Below are the code and all the weights of a small trained network. Each question names an input and a target symbol and asks about switching units off, where a switched-off unit gives its printed mean instead of its output.

import numpy as np


def w(rows, s, z=0):
    codes = np.array(rows[::2]) - 128.0
    scale = np.full(codes.shape[1], s)
    scale[-1] = z or s
    return codes * scale


def f(y):
    return np.maximum(y, 0)


def softmax(a):
    e = np.exp(a - a.max(-1, keepdims=True))
    return e / e.sum(-1, keepdims=True)


def log_softmax(a):
    a = a - a.max(-1, keepdims=True)
    return a - np.log(np.exp(a).sum(-1, keepdims=True))


def net(x, mask):
    ids = ['αβγηθμφ'.index(c) for c in x.split()]
    T = len(ids)
    res = E[ids] + P[:T]
    r = res
    for j in range(3):
        rows = slice(4 * j, 4 * j + 4)
        q, k, v = (r @ M[0][rows].T for M in (Q, K, V))
        z = softmax(np.where(np.tri(T) > 0, q @ k.T / 4**0.5, -1e9)) @ v
        o = O[0][rows]
        res = res + np.where(mask[j], z, o[:, -1]) @ o[:, :-1]
    y = f(res @ A[0][:, :-1].T + A[0][:, -1])
    res = res + np.where(mask[3:15], y, B[0][:, -1]) @ B[0][:, :-1]
    return log_softmax(res[-1] @ U[:, :-1].T + U[:, -1])


Q, K, V, O, A, B = {}, {}, {}, {}, {}, {}
E = w([
[78,106,184,185],'α',
[142,249,74,152],'β',
[98,244,166,66],'γ',
[111,185,149,154],'η',
[82,95,133,115],'θ',
[98,177,128,121],'μ',
[92,119,144,58],'φ',
],0.019)
P = w([
[150,176,65,166],'0',
[170,206,154,87],'1',
[118,209,100,75],'2',
[53,201,38,125],'3',
[199,98,184,143],'4',
[125,141,123,79],'5',
[22,189,69,111],'6',
[178,100,253,127],'7',
[128,81,159,90],'8',
[17,134,92,116],'9',
[159,62,254,104],'10',
[121,33,187,82],'11',
[21,127,116,112],'12',
],0.0095)
Q[0] = w([
[144,116,154,73],'head 1',
[89,117,83,77],'head 1',
[142,145,162,131],'head 1',
[176,90,216,148],'head 1',
[136,178,125,138],'head 2',
[49,161,144,190],'head 2',
[208,78,190,91],'head 2',
[174,20,197,91],'head 2',
[87,107,48,102],'head 3',
[197,110,142,111],'head 3',
[159,102,139,145],'head 3',
[253,109,87,111],'head 3',
],0.015)
K[0] = w([
[165,127,153,165],'head 1',
[62,138,112,104],'head 1',
[180,134,138,141],'head 1',
[174,128,163,97],'head 1',
[127,77,110,97],'head 2',
[28,66,173,131],'head 2',
[254,196,139,216],'head 2',
[174,186,23,126],'head 2',
[7,150,104,150],'head 3',
[145,171,147,155],'head 3',
[151,196,97,159],'head 3',
[115,183,149,126],'head 3',
],0.018)
V[0] = w([
[91,250,213,51],'head 1',
[117,144,114,215],'head 1',
[159,114,171,158],'head 1',
[191,111,96,206],'head 1',
[101,142,118,99],'head 2',
[92,146,136,217],'head 2',
[150,69,136,125],'head 2',
[108,177,173,168],'head 2',
[92,68,158,122],'head 3',
[126,182,67,116],'head 3',
[127,144,78,235],'head 3',
[121,111,61,49],'head 3',
],0.012)
O[0] = w([
[200,80,73,181,254],'head 1',
[120,2,212,75,146],'head 1',
[172,147,99,56,98],'head 1',
[84,155,199,26,90],'head 1',
[145,91,70,97,148],'head 2',
[140,208,178,247,147],'head 2',
[79,27,211,161,90],'head 2',
[176,123,234,146,162],'head 2',
[90,42,24,241,128],'head 3',
[166,68,124,145,139],'head 3',
[88,111,221,181,103],'head 3',
[69,28,140,156,128],'head 3',
],0.0055,0.017)
A[0] = w([
[12,187,120,243,97],'neuron 1',
[26,116,118,141,230],'neuron 2',
[111,33,140,158,115],'neuron 3',
[170,52,223,160,30],'neuron 4',
[109,218,86,106,3],'neuron 5',
[50,93,100,170,195],'neuron 6',
[188,155,185,65,121],'neuron 7',
[153,153,181,211,125],'neuron 8',
[106,168,132,96,88],'neuron 9',
[197,68,129,167,166],'neuron 10',
[153,130,230,183,69],'neuron 11',
[219,185,103,47,103],'neuron 12',
],0.011,0.0058)
B[0] = w([
[62,122,229,122,242],'neuron 1',
[216,57,155,231,186],'neuron 2',
[108,241,112,123,160],'neuron 3',
[33,121,55,196,154],'neuron 4',
[185,122,102,186,168],'neuron 5',
[234,53,144,78,211],'neuron 6',
[55,69,56,31,203],'neuron 7',
[81,164,86,2,250],'neuron 8',
[212,82,137,51,139],'neuron 9',
[41,241,108,136,223],'neuron 10',
[240,141,97,60,206],'neuron 11',
[60,191,118,208,254],'neuron 12',
],0.0061,0.0094)
U = w([
[235,93,72,52,139],'α',
[51,121,89,48,98],'β',
[248,177,166,37,94],'γ',
[64,197,252,135,191],'η',
[120,207,104,119,4],'θ',
[17,132,95,2,149],'μ',
[249,143,184,149,209],'φ',
],0.0059,0.0049)

Each question gives the input, a string of symbols that net reads in full, and the target symbol t.
The units are the heads (4 rows each of Q, K, V and O) and the neurons (one row each of A and B). Each row of codes is followed by its name. A weight is (code - 128) times the scale printed after its matrix; where a second scale follows, it is the last column's (O, A, B and U).
mask holds one flag per unit, heads first, then neurons. A switched-off unit (its flag False) gives its mean, the last column of its rows in O or B, instead of its output. The means were averaged over made-up inputs and are rounded, as every weight is.
A unit's drop is (log p(t) with every unit on - log p(t) with that unit switched off) / (log p(t) with every unit on - log p(t) with every unit switched off).
The circuit of an input: a set's keep is (log p(t) with only the set's units on - log p(t) with every unit switched off) / (log p(t) with every unit on - log p(t) with every unit switched off). Starting from the 12 units with the biggest drops (on a tie, the unit counted first), units are removed one at a time, each time the one whose removal leaves the highest keep (on an exact tie, the one counted first), for as long as the keep stays at least 0.8.
circuit, biggest first: the units of the circuit, biggest drop first
most important unit: the unit with the biggest drop
k most important neurons: the k neurons with the biggest drops, biggest first
heads that matter: for each layer, one digit per head in row order, 1 if its drop is at least 0.15 and else 0, layers parted by /
input φ θ μ μ, target φ: most important unit -> neuron 8
input β β β β β β β γ γ, target μ: heads that matter -> 111
input α β β η β, target μ: circuit, biggest first -> neuron 7; neuron 8; head 3; head 1
input γ β φ β γ θ η, target φ: 4 most important neurons -> neuron 2; neuron 6; neuron 8; neuron 7
input θ γ β α β η α γ, target μ: circuit, biggest first -> neuron 7; head 3
input η β β η φ α η γ α β φ φ η, target α: circuit, biggest first -> head 2; neuron 6; head 3; neuron 2
input β β η μ α β γ γ θ γ β β η, target φ: 2 most important neurons -> neuron 6; neuron 2
input φ α β μ β β φ, target α: heads that matter -> 010
input α β β μ, target η: heads that matter -> 010
input μ θ θ β α γ β β α γ α φ β, target α: circuit, biggest first -> head 2; neuron 6; head 3; neuron 2
input γ α γ φ, target α: 2 most important neurons -> neuron 6; neuron 12
input η α γ η β γ γ, target η: heads that matter -> 010
input α β β θ μ, target μ: heads that matter -> 101
input φ α β θ β η γ μ, target μ: most important unit -> neuron 7
input α β β φ η β γ, target α: heads that matter -> 011
input η γ η α β β β η, target μ: heads that matter -> 001
input θ θ γ β φ β α γ β γ μ, target θ: heads that matter -> 110
input β β γ β α, target μ: 3 most important neurons -> neuron 4; neuron 8; neuron 7
input μ φ β β η α η, target η: 2 most important neurons -> neuron 1; neuron 7
input φ α β γ γ φ β φ, target θ: most important unit -> head 1
input β β β β γ β α γ β β α γ θ, target φ: heads that matter -> 000
input φ γ θ, target α: circuit, biggest first -> neuron 12; neuron 1; head 3
